Here is a tiny trained network, its code and every weight. The questions are about switching its units off for an input and a class, where a switched-off unit gives its printed mean instead of its output.

import numpy as np


def w(rows, s, z=0):
    codes = np.array(rows[::2]) - 128.0
    scale = np.full(codes.shape[1], s)
    scale[-1] = z or s
    return codes * scale


def norm(h):
    return h / np.sqrt((h * h).mean(-1, keepdims=True) + 1e-5)


def f(y):
    return np.maximum(y, 0)


def log_softmax(a):
    a = a - a.max(-1, keepdims=True)
    return a - np.log(np.exp(a).sum(-1, keepdims=True))


def net(x, mask):
    res = np.array(x, float).reshape(1, 3) / 4 @ E
    u = 0
    for l in range(2):
        y = f(norm(res) @ A[l][:, :-1].T + A[l][:, -1])
        res = res + np.where(mask[u : u + 9], y, B[l][:, -1]) @ B[l][:, :-1]
        u += 9
    return log_softmax(norm(res)[-1] @ U[:, :-1].T + U[:, -1])


A, B = {}, {}
E = w([
[134,141,161,122,203,148,160,63,184,163],'x0',
[4,159,92,79,142,142,86,174,130,179],'x1',
[76,193,112,162,68,120,106,78,153,69],'x2',
],0.014)
A[0] = w([
[175,115,147,93,106,85,101,175,111,175,182],'L0N1',
[84,199,153,209,29,111,93,67,105,109,3],'L0N2',
[164,115,146,121,158,135,167,91,185,148,5],'L0N3',
[105,89,86,59,104,194,2,142,151,137,183],'L0N4',
[115,145,123,118,157,50,192,81,130,198,202],'L0N5',
[156,107,181,121,239,101,127,219,157,132,101],'L0N6',
[134,12,116,141,170,74,229,135,126,78,97],'L0N7',
[115,137,127,99,121,133,249,117,146,33,127],'L0N8',
[168,88,102,169,77,130,142,140,95,107,110],'L0N9',
],0.0066,0.0047)
B[0] = w([
[92,174,184,132,89,98,96,149,218,83,230],'L0N1',
[96,147,241,107,120,1,99,165,247,155,221],'L0N2',
[3,136,122,126,178,145,108,138,22,168,169],'L0N3',
[164,151,194,209,68,144,204,54,56,181,254],'L0N4',
[91,49,36,164,41,71,98,124,101,39,226],'L0N5',
[181,234,92,113,79,168,75,180,236,81,222],'L0N6',
[97,173,102,111,66,194,77,102,85,243,210],'L0N7',
[98,211,71,128,62,168,197,138,161,160,178],'L0N8',
[50,138,139,156,138,100,194,73,30,198,201],'L0N9',
],0.0061,0.0053)
A[1] = w([
[99,111,159,113,86,67,167,132,147,198,169],'L1N1',
[116,126,80,82,244,224,134,58,199,90,27],'L1N2',
[184,34,154,65,172,152,128,240,125,164,105],'L1N3',
[133,88,84,125,91,72,105,202,70,73,3],'L1N4',
[124,138,35,129,73,193,90,119,130,56,125],'L1N5',
[131,88,136,173,194,108,131,69,218,133,78],'L1N6',
[134,131,193,164,87,147,165,95,141,125,150],'L1N7',
[230,76,185,167,110,148,189,103,142,36,113],'L1N8',
[57,118,103,67,188,141,89,170,108,168,121],'L1N9',
],0.011,0.0046)
B[1] = w([
[218,84,131,106,182,162,175,118,122,123,254],'L1N1',
[108,65,183,152,118,106,170,203,38,52,210],'L1N2',
[74,202,100,140,109,39,80,103,229,60,221],'L1N3',
[52,48,191,132,247,166,206,128,69,49,193],'L1N4',
[245,96,105,92,217,124,137,112,166,145,176],'L1N5',
[130,86,139,112,138,97,139,207,64,70,198],'L1N6',
[125,112,79,117,168,122,54,188,146,142,224],'L1N7',
[62,163,130,107,86,185,131,82,106,206,211],'L1N8',
[183,138,126,159,68,176,126,55,101,175,215],'L1N9',
],0.011,0.008)
U = w([
[95,77,163,126,162,136,174,151,57,70,251],'0',
[125,160,124,127,84,189,142,61,97,254,75],'1',
[111,190,137,115,128,65,108,115,250,82,44],'2',
[209,87,98,99,217,140,141,149,145,158,101],'3',
],0.023,0.0021)

Each question gives the input, the list of numbers given to net, and the class t.
The units are the neurons (one row each of A and B). Each row of codes is followed by its name. A weight is (code - 128) times the scale printed after its matrix; where a second scale follows, it is the last column's (A, B and U).
mask holds one flag per neuron, layer by layer. A switched-off neuron (its flag False) gives its mean, the last column of its row in B, instead of its output. The means were averaged over made-up inputs and are rounded, as every weight is.
A unit's drop is (log p(t) with every unit on - log p(t) with that unit switched off) / (log p(t) with every unit on - log p(t) with every unit switched off).
The circuit of an input: a set's keep is (log p(t) with only the set's units on - log p(t) with every unit switched off) / (log p(t) with every unit on - log p(t) with every unit switched off). Starting from the 12 units with the biggest drops (on a tie, the unit counted first), units are removed one at a time, each time the one whose removal leaves the highest keep (on an exact tie, the one counted first), for as long as the keep stays at least 0.8.
units of the circuit, in order: the units of the circuit, biggest drop first
unit that matters most: the unit with the biggest drop
k most important neurons: the k neurons with the biggest drops, biggest first
top k neurons in layer l: the k neurons of layer l with the biggest drops, biggest first
drop when u is switched off: that unit's drop, to one decimal
input [-5,7,-5], class 1: units of the circuit, in order	(L1N9)
input [4,-3,4], class 0: top 3 neurons in layer 0	(L0N4, L0N7, L0N6)
input [-6,-7,7], class 1: top 2 neurons in layer 1	(L1N8, L1N3)
input [-2,-3,4], class 2: 2 most important neurons	(L0N2, L1N5)
input [8,7,8], class 0: units of the circuit, in order	(L1N2, L1N3)
input [-2,3,3], class 3: top 4 neurons in layer 1	(L1N3, L1N1, L1N8, L1N9)
input [6,-6,-7], class 2: 4 most important neurons	(L1N3, L0N4, L1N4, L1N1)
input [2,3,-2], class 3: top 3 neurons in layer 0	(L0N5, L0N6, L0N3)
input [1,3,3], class 3: 2 most important neurons	(L1N1, L1N3)
input [8,-5,-8], class 0: top 2 neurons in layer 1	(L1N2, L1N6)
input [0,8,8], class 1: top 2 neurons in layer 1	(L1N3, L1N9)
input [5,-3,5], class 0: top 2 neurons in layer 1	(L1N6, L1N3)
input [-3,4,-5], class 2: 3 most important neurons	(L1N3, L0N7, L0N9)
input [8,0,-5], class 0: unit that matters most	L1N2
input [4,-7,6], class 1: 2 most important neurons	(L1N8, L1N3)
input [-1,-5,-6], class 2: 2 most important neurons	(L1N3, L0N4)
input [5,-4,-3], class 0: 2 most important neurons	(L0N4, L1N2)
input [7,8,-7], class 1: 2 most important neurons	(L1N9, L1N4)
input [-3,6,5], class 1: drop when L1N3 is switched off	0.9
input [-6,-1,-8], class 2: drop when L1N3 is switched off	1.1
input [3,3,-8], class 2: drop when L0N6 is switched off	0.0
input [5,6,-8], class 2: drop when L1N3 is switched off	1.7
input [6,-2,5], class 0: unit that matters most	L1N6
